B, the same points and some others measured another way; then each row and its match in B:
B:
1: [  76  179   54  106 -163  348   55 -149  137   99   85 -319   88  159
   76    2  -80   62 -137  251  217 -117  -16 -182 -204  214   55  -37
   82   68  -17 -170   10   -9   10   95 -255   59   33]
2: [-377 -218 -135  -63  244 -110 -132 -113   33   51    9  369 -168 -188
    3  161  193   21    1 -235  -50  -71  -75    7  119    8    1 -172
   21   75   21   51  -46 -127  103  123  359  -47  -89]
3: [   0  204  207  137  -86  150   86   10  -32  -20   99 -221  132  151
   13  -26   17  -69  -77   31  113  -45   65 -175  -35  195   51  -25
  104  -12  -35 -133    9  105  -48  179  -54    3   -4]
4: [-531 -164 -162  -55  299 -158 -127  -82    5    9   84  528 -133 -165
   36  208  339  -68  -11 -318  -13 -162 -168   46  107  -50  -39 -158
  149  142  -10   54 -183 -178  104  187  498 -124 -146]
5: [ -75 -181 -366 -100  -96  338 -108 -110   55  192  242  408 -122   16
 -144  201   93    4 -155 -146   -3 -306 -326   -3   25   54 -152 -374
  243  234 -189   25  -48  -57   97  -94  -63  -57   26]
6: [  75   60  109   -5   49  -25  -47   18   79    4  -42 -301  138  224
   27  141 -206  144   39  145  -16  303  111 -234  215 -163 -194  153
  -90  -60   85  -10   79   -7 -146  104 -251   54    3]
7: [-135  -27  -63  -35  -12  111   27  -24   22  162  112  199   62   27
  -64  195  -24  -30 -103  -94   14 -155 -170  -24  149   -5 -100 -156
  134   27  -59  -45 -107   18  -28  -52   51  -65   15]
8: [  14  145   18   43   -9  176  -39 -136  196   37   13 -345  110  216
  143  103 -116  158  -37  292  181  104   11 -225  -81  -49  -95  136
   -1   65   74 -100  -11 -128  -51  153 -272   59  -10]
9: [-195 -158  -32  -90  196 -134  -78  -83  105  122 -103   87  -31  -88
   11  214 -108  136   31  -30  -73  128    8  -57  254 -127  -83  -13
 -128  -66  117   23    5  -79  -25    6  110   11  -19]
10: [-155  357   96   25   36  131  139 -187  383  232  -71 -429  397  266
  329  310 -343  178 -103  552  385   18 -142 -161  -48 -298 -165  388
    7  -49  228 -244 -359 -227 -184   -8 -248    2    2]
11: [-377 -306 -254 -137  361 -203 -274 -125  104   -3  -32  370 -209 -116
   40  249  173  142   78 -190 -109  136  -70  -47  205 -222 -169  -62
  -46  135   70  150  -13 -257   76  169  255  -29 -126]
12: [-193 -196 -122  -94  162  -50 -112 -107  101  123  -33  184  -88  -99
  -14  202  -26  119    0  -71  -65   40  -55  -41  183  -77  -84 -103
  -60   13   53   41    5  -99   25   11  112    0  -23]
13: [-232  379   38  132 -128  340  186 -118  150  147  214  -66  284  212
  181  150   60 -118 -225  202  408 -407 -290  -71 -242   73   -8   31
  345  127  -45 -262 -391  -95  -31   86  -22 -113  -30]
14: [-217 -379 -299 -136  260  -89 -317 -132   66   -8    3  330 -300 -122
  -50  163  168  163   73 -206 -167  135  -27  -77  161  -89 -134 -184
  -62  165    7  180  143 -191  126  155  126   21  -86]
15: [-427 -236 -215 -130  351 -198 -205 -140  134   47  -38  355 -136 -117
   85  282  135  118   49 -136  -44   66 -112  -20  186 -241 -153  -18
  -26  105   97   99 -113 -265   57  135  286  -48 -123]
16: [  81  270   53   62 -169  352  116 -177  278  215   23 -441  247  240
  164  136 -295  146 -147  462  304  -73  -90 -189 -148    3  -52  126
   37    6   76 -229 -126  -76  -90  -25 -385   58   65]
17: [ -33  -18   71  -37   46  -23   10   16   39  108  -17  -45  100   59
  -46  173 -171   64  -11   -8  -52  109   13 -105  263  -78 -115   -6
  -43  -92   45  -24   13   52 -105  -14  -43   -1   22]
18: [ -51  156  180   60  -20   37   86   59  -29   26   74 -111  187  157
  -15  101  -62  -64  -51  -12   43   15   13 -135  151   16  -69   24
   89  -59  -10  -91  -57   94 -118   90  -23  -35   -1]
19: [-435 -260  -11  -52  402 -339 -173  -97   18  -33 -127  269 -198 -254
   51  131  186   69  107 -247 -129  153  104  -29  210  -30   40  -48
 -145  -20  129   93   37 -141   82  233  469  -13 -129]
20: [-133 -301 -431 -239  222    5 -298 -186  285  164  -28  206 -115   61
   40  393 -131  316   35  101  -65  192 -201  -93  231 -439 -385    6
  -73  173   82  145  -27 -324   -5  -47 -193   24  -32]
21: [  18  195  136  129 -142  235   77   -1  -36   -4  160 -158  110  168
  -12  -23   58  -85 -112    9  123 -123    2 -164  -77  225   38  -95
  170   52  -92 -132    1   96  -21  162  -89  -12    0]
22: [-170 -316 -260 -130  192  -21 -235 -151  109   78  -19  251 -227 -114
  -37  180   51  173   28 -108 -117   79  -56  -68  144  -72 -108 -167
  -72  116   21  114  101 -158   96   61   65   30  -42]
23: [  25  -70   90   -2  -16   36   15   12  -34  103    0  -14   10  -18
 -115   70 -114   23  -28  -91  -94   45   63  -93  213  119   -6 -145
  -48  -92  -12  -24  126  137  -42  -12  -10   26   43]
24: [ 132  146   93  107 -166  326   42 -150  126   83   45 -391   57  130
   62  -43 -113   97 -108  257  176  -45   59 -208 -190  255   88  -41
    6   25    5 -162   91   23   19  109 -275   90   50]
25: [  24  251  220  141 -137  255  154 -145  144  138   -9 -435  173   95
  131  -16 -168   52 -123  301  249  -95   65 -170 -177  252  155   45
   -2  -74   73 -242  -30   36  -29   79 -154   68   46]
26: [ -18  196  163  126  -85  182   68  -34    9   -6  100 -222  117  149
   40  -12   21  -44  -87   65  146  -67   39 -172  -86  190   52  -22
  110   23  -28 -140   -6   55  -25  185  -71    8  -10]
27: [  63  -97  129   42  -95  102   46   14 -112   97   31   16  -64 -102
 -187  -34  -58  -42  -61 -183 -125  -52  103  -75  150  329  130 -284
  -31 -105  -73  -44  198  234   22   -9   57   37   68]
28: [  91  276  191  118 -181  314  165 -142  191  186   -6 -488  228  162
  126   38 -272   93 -139  391  270  -81   18 -179 -156  170   83   84
   -7  -76   75 -253  -52   30  -68    7 -287   72   77]
29: [  49 -403 -370 -177   85  116 -302 -170  145  115    0  159 -285  -45
 -109  173  -61  276   23  -35 -175  158  -47 -117  154  -77 -186 -234
 -117  152  -19  154  250 -145   99  -19 -205   95   16]
30: [ -32  -60   98  -19   42  -23   13    2    4  108  -35  -32   35  -18
  -73  109 -142   51  -10  -49  -81   85   63  -94  235   38  -29  -74
  -75 -114   36  -27   79   94  -60  -10   17   23   32]
31: [-229  166  184   -9  191 -205   66   43  102   69  -66 -125  292  164
  125  286 -186   44   25  105   71  191   -5 -119  311 -332 -208  280
  -26 -133  168  -73 -218  -62 -213   67   48  -56  -45]
32: [  19  -74  -68 -105   72   -1  -86  -25  136  127  -24  -71   88  151
  -16  263 -245  178    9  105  -60  214  -36 -152  288 -269 -270   59
  -70  -25   67   31   16  -61 -125  -44 -223   24   25]
33: [-136  250  209  118   34   51   80  -57   85    2   13 -282  189  150
  157   61  -26    3  -48  159  195   18   48 -176  -46   38   20  150
   49  -27   79 -156 -110  -39  -74  206  -10   -9  -47]
34: [ 163  -90 -121  -67 -113  212  -71  -12   45  132  104  -15   11  154
 -145  154 -169  107  -61   15  -79   53  -76 -141  186  -35 -200 -162
   39   52  -83   25  115   57  -59  -74 -305   33   71]
35: [-122 -305 -180 -106  155  -20 -196 -136   77   86  -36  182 -219 -142
  -62  136   15  158   23 -121 -138   86    5  -69  154   13  -48 -188
 -105   56   27   94  151  -86   91   46   72   48  -23]
36: [-427 -214 -104  -46  277 -162 -140  -93   -5    5   16  409 -184 -210
    2  138  264  -13   14 -299  -64  -72  -53    8  118   35   22 -175
   32   79   19   62  -45 -120  114  179  445  -62 -117]
37: [ -34 -151   92  -20   81  -67  -27  -33   -2   95  -85  -22  -64 -119
  -86   63 -119   87   17  -92 -132  119  134  -87  229  110   41 -120
 -153 -129   52   -2  165   94   -8   16   75   59   27]
38: [-218 -310 -280 -103  171   11 -232 -135   53   44   57  358 -254 -125
  -59  151  176   93    2 -203 -106  -16  -95  -44   97   -1  -84 -242
   22  167  -38  118   74 -149  134   99  146   -7  -66]
39: [-240 -149   32  -53  204 -162  -45  -73   65  107 -100  105  -41 -144
   14  171  -59   86   26  -85  -72   90   40  -37  231  -31   -3  -36
 -121  -95  116    2   10  -39   -6   42  220    7  -26]
40: [-253  -43  191   90   12   -3  134  -11 -141  106   48  235  -43 -254
 -109  -24  142 -179  -95 -303  -30 -273   24   43   83  401  268 -306
   67 -113  -53 -107   -4  195   73   47  447  -57    0]
41: [  68  147   78   87  -87  248   20 -163  170   78    7 -392   82  144
  114   17 -131  133  -80  288  187   23   57 -209 -146  137   34   48
  -25   26   57 -147   44  -42   -8  124 -259   82   23]
42: [ 168  101  -14   60 -158  350  -31 -169  177   90   52 -387   41  188
   68    9 -146  163  -95  302  165   20   27 -232 -172  143  -11  -20
   -3   82    0 -119  104  -46   12   89 -393  107   48]
43: [ 150  -47  135   -3  -16    5  -32   31  -10   41  -46 -230   34   92
  -98   51 -210  109   27   12 -128  250  172 -192  250   29  -72  -28
 -133 -114   29   -1  216  130  -97   35 -191   78   55]
44: [-405 -191 -111  -81  290 -164 -126 -120   88   68  -36  324 -110 -167
   52  217  125   59   16 -164  -32   -9  -73    0  159  -97  -42  -72
  -16   43   78   46  -97 -164   56  106  343  -50  -94]
45: [-129  254   59   65    3  175   62 -152  236  116   26 -289  218  197
  214  162 -117   91  -97  330  291  -44  -84 -160 -121  -72  -66  184
   71   41  102 -180 -203 -150  -69  107 -160    0  -20]
46: [ -73  219   24   41   -3  142   12  -45  142   32   98 -199  212  279
  126  174  -65   46  -65  199  191   15  -97 -188   -4 -144 -181  143
  130   76   24 -105 -154 -105 -104  137 -192  -27  -30]
47: [ 198  255  113  120 -297  468  168 -147  166  211   81 -446  189  189
   51   -1 -247   64 -195  358  262 -181  -40 -179 -213  269   84  -49
   71   -6  -24 -251   -6   78  -32  -37 -385   76  114]
48: [ 149    9  138   50 -116  129   30   57  -83   37   70 -133   37   85
 -150   -9  -99  -12  -47  -72  -86   55  104 -160  156  191    1 -152
    8  -69  -68  -46  181  198  -51   39 -135   42   58]
49: [ 202  -61  -14  -38  -77  138  -69   17   23   71   45 -153   27  165
 -127  100 -197  119  -17   38 -100  178   46 -188  216  -22 -168  -86
  -42  -11  -38   22  181   85  -81  -10 -314   64   62]
50: [-355  395  264  139   90   21  212 -117  197  113  -23 -265  347  117
  305  166  -66  -32 -103  287  376 -136  -67 -101 -109  -40   56  278
   99  -75  173 -275 -382 -121 -109  159  149  -66  -61]
51: [-123  172  432  132   48 -147  184  101 -121    1  -46 -181  189   -5
  -16   -3  -67 -120   -8 -103   -7   62  204 -109  213  176  129   39
  -40 -243   70 -142    1  218 -118  136  223  -21   -5]
52: [  43  -69  144   41  -65   70   52   28 -101   86   27   -5  -23  -69
 -162   -9  -60  -31  -49 -157 -108  -21  102  -85  170  265   93 -230
  -25 -109  -54  -49  170  215   -4    3   47   29   58]
53: [-217  307  177   98   24   41  131   32   33   19  116  -88  290  221
  114  158   19 -109  -88   60  206  -94  -96 -124   48  -76  -96  137
  201   -4   15 -156 -268  -15 -128  152   56  -95  -55]
54: [-340   -8   40   20   75    1   86  -36  -35  138   81  312   26 -143
  -31  139  120 -130  -99 -215   41 -271 -132   50  100  139   76 -196
  138  -24  -31  -86 -164   45   31   19  372 -100  -32]
55: [ -67  267   67   93  -95  282  104 -160  209  150   62 -299  211  184
  177  109 -119   60 -143  326  312 -141  -99 -152 -180   54   -6   95
  105   41   48 -215 -173  -89  -45   72 -186    9    9]
56: [ -33 -157  135   -3   57  -61   -8  -29  -41   89  -83  -17  -84 -160
 -110   19  -97   57   10 -127 -144   93  164  -77  212  199  109 -165
 -158 -152   48  -13  196  135   13   25  120   64   33]
57: [-112  287  103   73  -23  185  112 -159  256  151   -1 -350  262  193
  230  168 -182   94 -108  380  317  -58  -77 -160 -120  -60  -39  207
   48   -6  124 -215 -219 -131  -86   74 -169   12   -2]
58: [-206  350  431  280 -124  134  289   46 -178  -29  146 -106  181  -11
   18 -152  212 -319 -156 -146  207 -348   75  -72 -160  527  341 -136
  235  -89  -82 -268 -118  246   11  247  335  -81  -33]
59: [   9  235   67   76 -106  279   85 -170  225  151   22 -374  185  182
  163   93 -179  111 -124  363  277  -67  -46 -181 -165   58   -6  100
   40   17   71 -203  -98  -77  -50   61 -259   46   32]
60: [-170  437  450  209  -67  105  336  -98  132  171  -68 -463  366   49
  227   24 -197  -60 -139  312  356 -175   67 -108 -131  223  238  192
    9 -227  164 -357 -238   81 -111   72   92   -6   27]
61: [ 170   87  -34   49 -143  310  -61  -70   78    9  130 -264   36  252
   -7   20  -56   90  -75  159   86   39    3 -239  -76   90  -96  -51
   80  122  -67  -56  114   -3  -16  134 -372   60   24]
62: [ 208  126  -25  112 -287  502   24 -150   86   94  172 -293   11  165
  -17  -76  -39   45 -172  200  179 -181  -28 -199 -269  350   79 -195
  130  138 -117 -153  117   50   64   82 -362   80   69]
63: [ 130  140  104  139 -203  328   41  -51  -19    0  153 -244   27  149
  -43  -95   35  -36 -115   57  107 -107   54 -198 -155  334   93 -160
  119   68 -111 -122  122  117   30  159 -199   44   30]
64: [-239  378  168  109   -4  159  195 -146  234  170   24 -276  338  161
  272  184 -132    8 -145  350  388 -179 -131 -110 -147  -37    7  221
  123  -28  131 -275 -354 -123 -102   72  -19  -46  -18]
65: [  -4 -473 -561 -209  114  167 -422 -191  136   47  106  355 -381   -6
 -121  206  111  261   20 -121 -186  103 -158 -114  102 -134 -279 -302
   -2  329 -100  232  221 -245  164   52 -204   56  -33]
66: [  55  -88   67  -65   81  -70  -60   -9   76   90 -100 -167   51   71
  -42  164 -260  174   49   62 -117  284  114 -161  314 -140 -150   54
 -173 -122   96   19  131   32 -114   -8 -160   64   39]
67: [-118    5  126  -40  151 -163    6    7   77   94  -97  -92  140   49
   28  220 -208   99   32   39  -41  215   57 -118  322 -194 -139  124
 -112 -144  132  -24  -36   -3 -144   13   19    3   -3]
68: [-281 -258 -159 -100  245 -111 -175 -136   95   73  -48  258 -170 -160
    5  185   77  120   29 -135  -81   54  -32  -33  156  -60  -55 -117
  -76   56   65   75   21 -151   79   90  221    0  -66]
69: [-194 -370 -266 -128  245  -80 -293 -144   76   12  -25  278 -299 -140
  -41  148  127  176   61 -180 -164  139    3  -80  151  -51  -95 -187
  -93  135   24  159  161 -172  126  136  123   40  -66]

[ 18 115  82  -7  66 -30  69 -18 -59  95 246  99 -50 -48 -93  74  28   4
   4  94 -63  98   9 -57 -65 -75  -3   1 -13  45 -91  14] | 65
[ -44  183   96  -51    2  -47  -10  -65   78   34  123  -29  -47  -22
  -92 -263    9  202  -21  -39   50  -66  -21    5   57  -32 -101  -10
  -86  117 -213  128] | 34
[-116  223   68 -113  -53   51  -76  -24   99   27   28  -85  -40   -5
   49 -300  -21  156  -27 -222  162 -104  -48   95  151  -32  -10  -56
  -30  195 -254   45] | 35
[-181   41  170 -117 -414   27 -185 -223  307    1 -224 -205   93    8
    1 -622 -169  444  -78 -173  298 -154  -56  138  215   54 -162  -69
 -147  169 -130  170] | 40
[-140  116   63  -82 -220   90  -78  -16   78   35  -45 -133   80  -26
   18 -227  -86  194    6 -252  137  -57   44   59  220 -144    1  -39
  -55  209 -121   81] | 25
[-137   75  206  -84 -250   13  -27 -167   89  106  109   48  -50   15
  -67 -202 -102  173  -53   -7  149  142  -51   -6   79  -10  -41  -71
  -70  117 -135    8] | 63
[ -50 -135  220  -73 -280   53  -65 -247  138  148   22  158  -48  -33
   96  -45 -153    3 -140  242  229  170 -185  122 -223  224   35 -161
   68  -45   46 -170] | 58
[  70  -12  122   32  -21 -119   23 -155   92   56  112   42    2  -75
 -158 -157  -11  213  -46  278  -29  -33  -33  -13 -175   66 -174    3
  -94  -50  -25  161] | 5
[  37  -56   11   -5  -89   57  -35  -22   20   60  -24  -15  114  -89
   74   70  -47   -6  -10   73   13  -23    4   81 -101  -12   40  -27
   52    9  103  -20] | 2
[ 103   53  -69  -28   64   25  -53   34  -44   26   25    3  165   12
  143  162   30 -177   54   72 -149   53   29    4  -37  -41   74   87
  105  -24  175 -130] | 11
[ -27   43   35  -34 -116   57  -14   -2  -28   70   63  -11   97  -30
   19   65  -42   -2   26  -40  -22   81   56  -10   62 -129   50   11
   13   84   39  -24] | 28
[ -64   48   78  -36  -92   99   33   14  -61  119  150   65  -21  -84
   15  135  -43  -35  -12  -41   64  101   10   29  -19 -104  110  -82
   45  113  -69  -55] | 43
[-11  96  76 -55  -7  10 -30 -63  52  65  90  33 -27 -25  37 -87 -11  31
 -37  39  59   3 -66  55 -56  40   2 -42  21  54 -92 -29] | 38
[ -14  -64  137  -14 -170   20   13 -121   17  123  112  100   15  -58
  -33   65  -81   30  -43  171   38  148  -29    5 -116    7    8  -56
    3   -3   47  -35] | 21
[-186  127   48 -124 -318  109 -182  -53  214  -25 -237 -280  132  -17
   76 -506 -123  348  -15 -384  253 -229   17  160  320  -93  -57  -51
  -94  261 -161  157] | 51
[  80   55  -62  -27  -79  -50 -138  -46  110  -57 -156 -181  292   46
   59 -204  -10  110   68    4 -139  -99   83   -8  125  -57 -114  162
  -38   -1  189   75] | 53
[  23  135    4  -51  -25  -79 -138  -89  212  -66 -142 -206  131   -4
   -3 -479    4  303   -7  -49   28 -275  -14   86   90   40 -196   66
 -104   68  -76  202] | 13
[ -34  -26  170  -31 -128   31   39 -119  -18  154  198  179  -70  -45
  -13  125  -70  -48  -62  182   68  218  -69    0 -152   35   59  -95
   42    7  -14 -114] | 48
[  16  217  -91  -85   84   26 -138   59  101  -59 -114 -198  127    4
  150 -269   46   74   35 -207   10 -247    5  116  140  -35  -20   60
   23  126  -79   47] | 15
[ -38   75   30  -47  -90   61  -26    4  -11   64   58  -21   73  -28
   34   17  -33   12   20  -70    4   43   37   10   68 -113   47   -1
   18  101  -11  -19] | 69
[-117  162  121  -79 -175   -9  -59  -92  107   35   43  -83   23   19
  -76 -324  -59  255   -7 -140   93  -10   17   -8  198  -93  -93   -3
 -113  170 -168  120] | 47
[ 114  -55   29   18   71   37   70    2 -146  147  229  221   16  -65
   78  455   15 -305   -3  283 -128  243  -25  -19 -275    5  159  -19
  164  -93  173 -226] | 22
[ 190   87 -143   49  263  -18   46  150 -162   20  154   18  156  -61
   41  328  120 -208  102  118 -304    1  112  -57 -105 -153   65  135
   95  -40  152  -38] | 20
[-145  171   53  -80 -130  102  -35   33   33   47   30 -111    6  -59
    5 -183  -49  171    6 -289  145  -82   36   68  201 -167   34  -63
  -43  244 -219   93] | 41
[-157  271   91 -121 -148   12  -79  -44   88   14   53 -117   22   71
  -42 -356  -38  220   28 -282   81   -2   38  -25  330 -150  -61   30
 -106  235 -222   86] | 42
[ 46  69  -3 -28  21  18 -27   3  -8  45  62   3  84 -29  60  51  10 -48
  20  40 -57  13  11  19 -33 -41  29  30  49  24  40 -44] | 55
[-105   18  229  -85 -163   45   -4 -177   79  157  163  165 -168  -42
   12  -78  -95   42 -123  112  232  145 -164   87 -143  135   37 -175
   30   57 -165 -104] | 27
[  23  133 -135  -71  -49   52 -185   64  120  -88 -249 -288  288   14
  178 -265    1  106   72 -248  -30 -260   79  109  225 -101  -26  110
    6  118   76   73] | 50
[  31  -46   33  -29  -71   67  -46  -42   37   77  -10   22   63  -80
  119   60  -45  -46  -42   91   57   -8  -52  112 -142   52   62  -62
   86    0   66  -77] | 36
[ 41 112  11 -57  44  -3 -51 -26  23  41  65  15  54  22  88 -19  18 -64
   6  46 -44  28 -34  22 -27  14  22  32  56  19  15 -85] | 17
